Below is a small trained network, with its code and all its weights. Each question gives an input and a class and asks what happens when units are switched off, that is, made to give their printed mean instead of their output.

import numpy as np


def w(rows, s, z=0):
    codes = np.array(rows[::2]) - 128.0
    scale = np.full(codes.shape[1], s)
    scale[-1] = z or s
    return codes * scale


def f(y):
    return y / 2 * (1 + np.tanh(0.7978845608 * (y + 0.044715 * y**3)))


def log_softmax(a):
    a = a - a.max(-1, keepdims=True)
    return a - np.log(np.exp(a).sum(-1, keepdims=True))


def net(x, mask):
    res = np.array(x, float).reshape(1, 3) / 4 @ E
    y = f(res @ A[0][:, :-1].T + A[0][:, -1])
    res = res + np.where(mask, y, B[0][:, -1]) @ B[0][:, :-1]
    return log_softmax(res[-1] @ U[:, :-1].T + U[:, -1])


A, B = {}, {}
E = w([
[165,250,113,138,178,159,124,103],'x0',
[137,144,95,56,187,75,149,18],'x1',
[74,133,181,155,108,131,161,75],'x2',
],0.019)
A[0] = w([
[124,141,68,119,177,78,207,83,122],'N1',
[71,72,130,135,107,160,124,172,171],'N2',
[146,132,158,81,175,114,147,22,52],'N3',
[166,189,117,105,212,190,84,139,62],'N4',
[100,115,141,128,163,101,188,100,103],'N5',
[177,184,26,102,190,159,64,151,216],'N6',
[111,152,133,222,105,221,138,114,102],'N7',
[121,147,135,206,114,131,151,128,109],'N8',
[135,25,96,102,128,49,82,85,143],'N9',
[103,71,134,135,91,152,169,168,193],'N10',
[148,149,93,97,159,155,150,83,111],'N11',
[114,132,91,118,144,99,42,116,153],'N12',
[78,93,246,181,75,118,127,170,220],'N13',
[192,139,106,208,113,147,95,159,176],'N14',
[208,175,71,139,153,172,63,108,194],'N15',
[123,85,117,182,94,134,107,178,254],'N16',
[170,165,82,107,122,149,125,101,219],'N17',
],0.012,0.0059)
B[0] = w([
[82,184,117,195,196,91,219,94,206],'N1',
[136,15,131,79,69,89,104,121,203],'N2',
[119,126,121,210,190,29,120,149,221],'N3',
[64,132,57,71,103,91,179,113,189],'N4',
[163,83,112,172,91,90,109,164,166],'N5',
[34,162,66,114,116,113,185,193,214],'N6',
[107,198,134,132,188,155,100,66,194],'N7',
[96,215,166,115,183,177,101,80,162],'N8',
[137,161,56,80,183,13,109,114,204],'N9',
[169,62,145,69,114,89,101,61,203],'N10',
[112,166,135,69,97,155,200,145,182],'N11',
[122,146,91,111,165,134,106,184,152],'N12',
[21,55,213,84,86,180,137,21,250],'N13',
[170,189,148,171,254,171,82,139,186],'N14',
[120,139,64,85,124,116,179,159,198],'N15',
[171,80,98,128,169,97,134,64,219],'N16',
[142,149,66,190,100,119,173,166,180],'N17',
],0.0096,0.023)
U = w([
[122,134,229,149,113,195,93,98,194],'0',
[155,175,94,223,163,108,145,198,181],'1',
[113,209,157,103,66,133,160,156,3],'2',
[85,138,94,128,133,88,186,114,186],'3',
[138,133,104,58,110,171,175,221,72],'4',
[127,72,179,180,37,105,162,135,73],'5',
[250,89,129,99,109,89,85,143,87],'6',
],0.012,0.0027)

Each question gives the input, the list of numbers given to net, and the class t.
The units are the neurons (one row each of A and B). Each row of codes is followed by its name. A weight is (code - 128) times the scale printed after its matrix; where a second scale follows, it is the last column's (A, B and U).
mask holds one flag per neuron, in row order. A switched-off neuron (its flag False) gives its mean, the last column of its row in B, instead of its output. The means were averaged over made-up inputs and are rounded, as every weight is.
A unit's drop is (log p(t) with every unit on - log p(t) with that unit switched off) / (log p(t) with every unit on - log p(t) with every unit switched off).
The circuit of an input: a set's keep is (log p(t) with only the set's units on - log p(t) with every unit switched off) / (log p(t) with every unit on - log p(t) with every unit switched off). Starting from the 12 units with the biggest drops (on a tie, the unit counted first), units are removed one at a time, each time the one whose removal leaves the highest keep (on an exact tie, the one counted first), for as long as the keep stays at least 0.8.
units of the circuit, in order: the units of the circuit, biggest drop first
most important unit: the unit with the biggest drop
top k neurons: the k neurons with the biggest drops, biggest first
drop when u is switched off: that unit's drop, to one decimal
input [4,6,5], class 1: units of the circuit, in order	[N13 N3]
input [-2,-7,-3], class 0: most important unit	N13
input [-7,-6,-4], class 6: top 2 neurons	[N16 N10]
input [6,-2,-1], class 4: units of the circuit, in order	[N3 N1 N13]
input [5,6,7], class 1: units of the circuit, in order	[N13 N3]
input [-8,0,2], class 5: top 2 neurons	[N13 N14]
input [5,-5,-8], class 1: top 4 neurons	[N14 N13 N2 N11]
input [3,-6,-7], class 1: top 3 neurons	[N14 N13 N11]
input [4,-4,-3], class 1: top 2 neurons	[N13 N14]
input [5,4,7], class 1: top 2 neurons	[N13 N3]
input [5,4,6], class 1: top 2 neurons	[N13 N3]
input [-6,-8,-1], class 0: top 2 neurons	[N13 N14]
input [5,-7,-3], class 1: top 2 neurons	[N14 N13]
input [-6,-5,-1], class 5: units of the circuit, in order	[N2]
input [-8,3,4], class 6: top 2 neurons	[N9 N6]
input [5,-1,-2], class 4: top 2 neurons	[N3 N1]
input [2,-2,-8], class 4: drop when N3 is switched off	0.4
input [-8,-8,2], class 0: drop when N13 is switched off	1.4
input [3,0,4], class 1: drop when N13 is switched off	0.7
input [-8,-1,6], class 5: units of the circuit, in order	[N13]
